Group, then class
[ 33.5 -24.7  21.0 -14.4   3.3   9.5  22.1  -8.2  -9.0  -4.5  16.2   0.3
  18.8   5.2  -7.0   6.6   8.0   3.0 -10.0 -15.9  -5.8 -13.8   6.7  11.5
 -16.3  -2.2  60.2   5.3 -24.6  21.5  11.4   0.5  38.2 -14.7  29.0  27.5
  -7.5  -3.9 -11.4 -15.4  20.7]	gep/S
[  0.8   1.3  -0.2 -13.5  10.0  -5.2  25.9  11.4 -15.7   4.1   1.5   2.8
  10.3   3.3  -4.2  -5.9   8.7  26.8   0.3  -7.5   1.5  -0.7  21.3  -9.0
  12.9 -16.5  13.6   3.8   3.3   8.1  -1.9   2.4  20.0  -4.1  27.2  12.9
  -3.2  -6.7   2.4  -1.5  15.2]	gep/S
[  7.8 -16.0  -9.5  -3.4   1.4  11.3   7.4   4.8  -4.6  29.8  14.4   2.5
  -0.1  -8.9   7.7 -13.5   5.5   8.3   6.7   3.9  -3.4   2.8  -1.5 -18.1
  -4.7 -15.7  41.3 -11.5 -14.5  -6.2 -10.8  -3.6  17.4  -6.8  27.8  33.7
  -4.9  -2.5   2.5  21.6   0.3]	lekom/G
[ 11.9 -35.7  -7.1 -10.3   8.8   4.9   3.3  14.3 -11.9  24.6  27.1   3.7
   1.2 -13.0  -1.2 -17.0   8.5  15.2  17.1 -17.3  -1.0  -4.6 -11.0   0.2
   1.0 -10.2  46.6 -30.5 -15.8  -5.8 -17.4   5.7  13.0 -22.7  34.1  22.4
 -14.6  -9.7  -9.8  34.8  -6.2]	lekom/A
[ 17.6  -6.4  -3.5  -6.1  17.6   0.7  12.8   7.2  -7.0  24.9  19.6   3.6
   1.5   1.5   8.2  -9.2  -3.5  -3.9  12.9 -10.1  -2.8   3.1   1.7   3.3
   3.5  -6.0   9.9  -5.4 -17.1  -0.8 -30.5   7.0   4.4  -1.3  42.1   7.0
 -15.6   8.5   4.5  20.5  -8.2]	lekom/A
[ -1.5  15.3  -1.3  -8.5   6.0  22.7  -3.2  -8.0  -1.6 -25.5  18.5   6.0
  -2.7 -12.3  12.5  -8.2   8.3   2.7   3.0   5.4   4.3 -13.3 -27.1  -1.2
  -2.3 -11.6  35.9 -15.4  -8.9   5.6   0.6  -8.6  11.6 -22.3  19.1  11.7
  -1.8  -3.0  -9.8 -34.4  14.1]	ziva/P
[  9.9 -13.3   2.2   0.4  -1.0 -13.7  20.3   4.4 -16.1 -18.4  23.9  -6.2
  20.2  12.8  -1.9   7.9  -7.2   7.5 -18.0 -11.1  -0.9  -1.9  19.1  17.2
   0.7  10.5   3.6   6.0 -11.3   7.7  11.3   6.8  32.8  -7.1  24.0  15.0
 -19.2  -5.4  -0.3  -4.9  24.0]	gep/S
[  9.7  -0.4 -13.1  -1.3  -1.1  11.9  22.3  17.4  -4.3  12.2  26.9   3.4
  -2.6  -5.6   2.2   5.7  -3.1  -3.8  10.4  21.5   1.1  17.2 -11.2  11.8
   1.7   7.1  23.5 -14.3  -9.6   6.3 -11.4   2.6  11.3 -24.5  34.6  15.1
 -29.1  -5.5   5.6  31.2   5.0]	lekom/G
[  4.0   3.2   4.3  -8.7  14.1   3.6  16.8   4.5  -8.2 -14.0   3.6  -2.0
 -10.3 -18.7   5.2 -11.1   9.6  13.1   7.2  -5.5   0.6  -9.4 -26.7   0.4
  -5.4 -40.1  26.0 -12.9 -25.3   6.0 -18.0  -2.2  -1.0  -2.7  -7.7  -2.4
   3.4   3.9   4.6 -24.1  14.5]	ziva/P
[ 14.7 -21.3  19.4  -3.5  15.6   2.8  22.5  -2.6  -2.6  -6.3  27.5  13.7
  18.0  -3.0  -1.5  16.3  24.4   3.6 -13.6  -6.8  -8.3 -10.4  12.8   5.7
  -6.9  -2.1  29.3   4.4 -21.0   6.8  28.5   2.4  23.1  13.7  14.3  19.6
  -1.7  12.8  -7.2  -9.9   4.9]	gep/R
[ 14.4 -10.2  -2.6  -4.2   2.6  -1.5   9.3  14.6 -12.1  49.6   5.1   2.0
  -6.0 -16.0  -8.6  -9.8   1.5  -4.8  13.7 -11.2  -1.7 -25.1  -8.6   1.9
  -9.4  -7.8  29.4 -24.0 -22.8 -10.5 -31.4  -3.8   5.2  -7.4  12.7  11.0
  -3.4  -7.9   4.4  31.4  -1.6]	lekom/G
[ 11.5  -9.7  -6.0   2.2  -6.9  23.6   0.6   0.5  -7.7   3.2  25.6  -2.9
  -3.7  -6.9  12.7 -16.6  10.9   8.1   9.5  12.4   6.5   7.5  -8.3   2.4
   1.5   5.8  26.7 -13.2  -6.8  -5.3  -3.8  -6.3  17.6  -4.3  30.4  -2.9
 -17.0   0.8 -17.8  21.8   1.1]	lekom/A
[  1.0   6.3 -11.9  -7.2   6.4  13.1  16.0   5.7  -8.7  15.9  12.5  10.7
 -15.1 -32.6  -0.8 -15.4   7.0   8.1  18.7   8.9   6.8  -2.8 -21.4  -3.2
   4.3 -11.4  43.7 -17.0 -18.9  -6.8 -33.5   4.0  -0.4 -18.1   7.7  11.8
  -6.5   1.0  -0.2  16.9   0.7]	lekom/G
[ -3.7 -14.6  -7.9 -12.0  10.2  18.3  10.3 -10.6  -7.3  -9.6  24.1   3.2
   6.7 -14.6  -4.3 -13.5  -3.1  22.3  15.1   0.9  14.5   3.0   7.5  22.0
  35.6   7.4  27.7 -15.2  -6.9  -9.6 -11.7  -3.6   0.0 -25.9  30.0  13.7
  -3.5  -2.7  -4.8  20.0  -8.9]	lekom/A
[ -0.2 -27.7  19.6 -16.9   4.7   2.5   0.0  -2.2   1.6 -11.5   0.0   2.5
  24.5   3.9  -3.9  -3.4  14.9  19.0 -18.2   1.6  22.6   5.5  27.7   5.9
  30.8   2.8   4.4   6.6  15.5 -12.6  36.5  -0.2   6.5   7.1  -1.2  16.5
  12.4   8.4 -11.3   5.2  -9.6]	gep/R
[ 12.0   9.4  -3.0  -6.5   3.1 -14.1  16.9 -11.1  -7.6   1.6   4.0   8.2
  12.3  19.1 -32.0  13.6   3.2   7.3  -7.1  -6.9  11.5   4.6  18.8   1.5
 -20.0   2.1  19.8  13.5 -34.9   7.8  -1.5   8.0   7.1   0.8  25.7  21.9
  -6.1   3.5 -12.5  -8.1  26.2]	gep/S
[  3.7   4.4  -1.7 -15.0  -2.7   5.1   6.9   6.0  13.2 -18.0  29.8 -10.5
  -9.1 -20.8  12.3  -4.5  16.5   9.7 -16.2   7.3   2.9 -21.0 -42.7  -3.7
  -9.8  -1.1  31.0 -14.0 -21.4 -10.7  26.9  -0.4  -0.9   1.4 -10.2   4.7
   3.2  18.4  -5.2 -21.8  19.2]	ziva/P
[ 10.7 -25.8  13.2  -3.0   7.7  -9.2  17.5  -1.8  -5.2  12.0   5.1 -17.2
   6.7   1.5  -5.7   7.7  -2.6   2.7 -17.3 -12.2 -10.9 -10.8  15.1   3.3
   1.9   7.3  -3.4  34.6 -10.4 -14.0  14.8  -1.1  23.1  15.1   8.8   1.1
   1.1   8.7  -0.9 -21.5   4.7]	gep/R
[ 12.3 -25.9  -8.3 -10.5   6.7  -1.8   4.4  24.7  -3.7  30.8  21.8  -5.1
   4.3 -11.2   5.4 -24.7   1.2  -1.6   6.0 -20.6  -1.3   4.0  -2.8   2.3
  22.0  15.5  17.1 -15.7  -8.1  -1.5 -12.5   1.3   9.6  10.0   8.6  12.3
 -11.1 -16.4  -0.9  24.9  -4.3]	lekom/A
[  6.4 -19.6  26.6 -12.2  22.7  -7.3  21.2 -18.0   6.4 -13.5   8.4   2.6
   8.1  -3.0  -3.2   5.2  -3.4   1.1 -18.3 -12.0 -21.0  -3.7  15.0 -12.1
  -5.0  17.5 -10.0  10.8 -23.0 -11.4  14.5  -1.2  10.1   6.0   6.1  -4.8
   0.4   3.5  12.9 -27.5   2.9]	gep/R
[ 12.9  -5.3 -22.6   0.5  -8.4  10.8  -2.5  16.9  -4.3  22.0  11.1  17.2
 -11.2 -18.6   0.6  -7.7  13.4 -12.2  14.5   5.3   2.4  -0.7 -12.6   3.4
 -15.1  -4.6  34.4 -26.0 -19.1 -12.8 -22.5  -2.1  -5.6 -26.7  33.6   2.2
 -11.8  -4.5   2.3  22.1  -6.2]	lekom/G
[ 11.7   5.6 -11.1  -6.0  -3.1   2.0  18.7 -13.3  -9.9   1.2  -1.0  12.0
   4.7   2.3  -3.7  18.6  -4.4   5.4   9.9   5.6 -15.5   9.1   9.7  15.5
 -19.4  -8.4  15.6   9.2  -8.6  11.4  -3.6  12.3  29.1  -4.4  20.2  11.5
 -13.9  -5.4  16.0  -7.6  21.4]	gep/S
[ -8.1 -18.1 -10.6  -8.1  -6.2   7.2   7.3   8.6   1.7   9.1   9.4   1.9
   3.8 -10.6  10.1 -15.6  18.3   0.3   2.9  10.4   3.2 -18.7  -9.1   2.8
  15.7  -8.9  29.4 -21.6  -4.4  -9.5  -9.7   1.8  -3.5 -12.9  27.4  14.3
 -22.6  -3.6  -6.6  29.9  -8.8]	lekom/G

Group, then class
[  3.4 -57.8   3.1   3.8   5.3  -5.2  -8.0  -6.9   0.8 -14.3  21.0 -32.4
  19.7  13.4  15.4 -33.9  -5.5  22.6   2.0   2.9  28.0   6.4 -39.3   4.0
  -1.2 -52.0 -14.5  12.9  -3.4  23.0 -24.6 -59.1 -19.6   4.4  22.6  -9.3
 -38.1  -0.9   8.6   1.5 -25.2]	D/N
[ 12.3  58.5  25.8  -4.7   2.2   1.1 -10.6  -7.1  12.7  16.0  -7.6  36.0
 -26.9  -2.8   0.1   0.8  -1.6   9.3  22.8  -9.8  -0.1  -4.4  17.9   5.4
  10.7  23.2   0.6  -8.5  15.5 -13.6  16.9  61.5   8.5 -12.5  11.3 -14.3
  -0.3  -2.8 -18.9   3.4   0.2]	L/B
[  5.2 -17.4 -19.8 -21.3   3.8 -11.9 -14.8   3.7   2.7 -15.4  30.7 -29.3
  29.9  -1.5  -8.4 -42.9  -3.4  20.4   3.3   1.9  15.3  12.7   9.0  -8.1
  -0.9 -11.3 -30.4   6.7   5.3  16.7 -49.4 -37.0 -10.4  -2.4  54.9 -18.6
 -12.8  -4.8   9.9  -2.4 -25.4]	D/J
[ -1.4 -16.3   7.3 -26.4   7.6  12.0  -7.3 -20.0   7.0  -9.3  51.7  -2.0
 -32.6  22.4 -18.3 -46.7  -3.6  63.2 -22.2 -16.0  10.5   4.2  38.2  -5.5
  14.1  42.0  -4.4  -1.9  10.5  -0.1  39.8  19.3 -15.9   6.7  -5.6 -36.9
 -26.9   4.5  10.1   3.1 -41.3]	V/E
[ -1.6 -17.4   4.6 -18.0  10.2   2.1   1.0   6.1   3.0  -6.2   2.3   5.5
  -5.8  -4.1 -17.6 -15.8  -1.3  27.6 -18.3  -2.6   2.8  -5.6  39.4  -3.5
  -2.5  18.5  -6.3  -1.2   0.8   1.9 -14.9  30.7 -14.3  10.4 -11.5  -3.7
   6.6   1.3   0.1  -1.4 -17.5]	V/W
[  1.1 -38.7  12.4  -4.2   6.9  -3.4   2.6  -3.1   1.2   2.8  11.1 -15.7
   3.7  15.6  14.5 -14.1  -4.8  22.2  -5.9   2.1   3.4   2.5 -15.3   1.8
   0.4 -34.9 -13.0  -3.6  -5.7  19.9  -9.8 -13.2  -9.3  -5.4  -5.8  -5.6
 -25.0   2.4   1.9   1.7  -4.4]	D/N
[  4.7   8.0  22.2   5.5   0.5   2.4  -0.8  -9.0   7.1   1.5 -18.5  26.9
 -33.0  20.6  11.4   2.2  -3.2  34.0  15.7 -16.3 -19.8 -10.3  -4.9  -2.7
   5.3  20.8   6.3   5.8   5.3   1.5  55.2  34.9   4.6  -0.4  -6.2   9.4
 -13.9   5.3 -20.9   5.5   5.1]	L/H
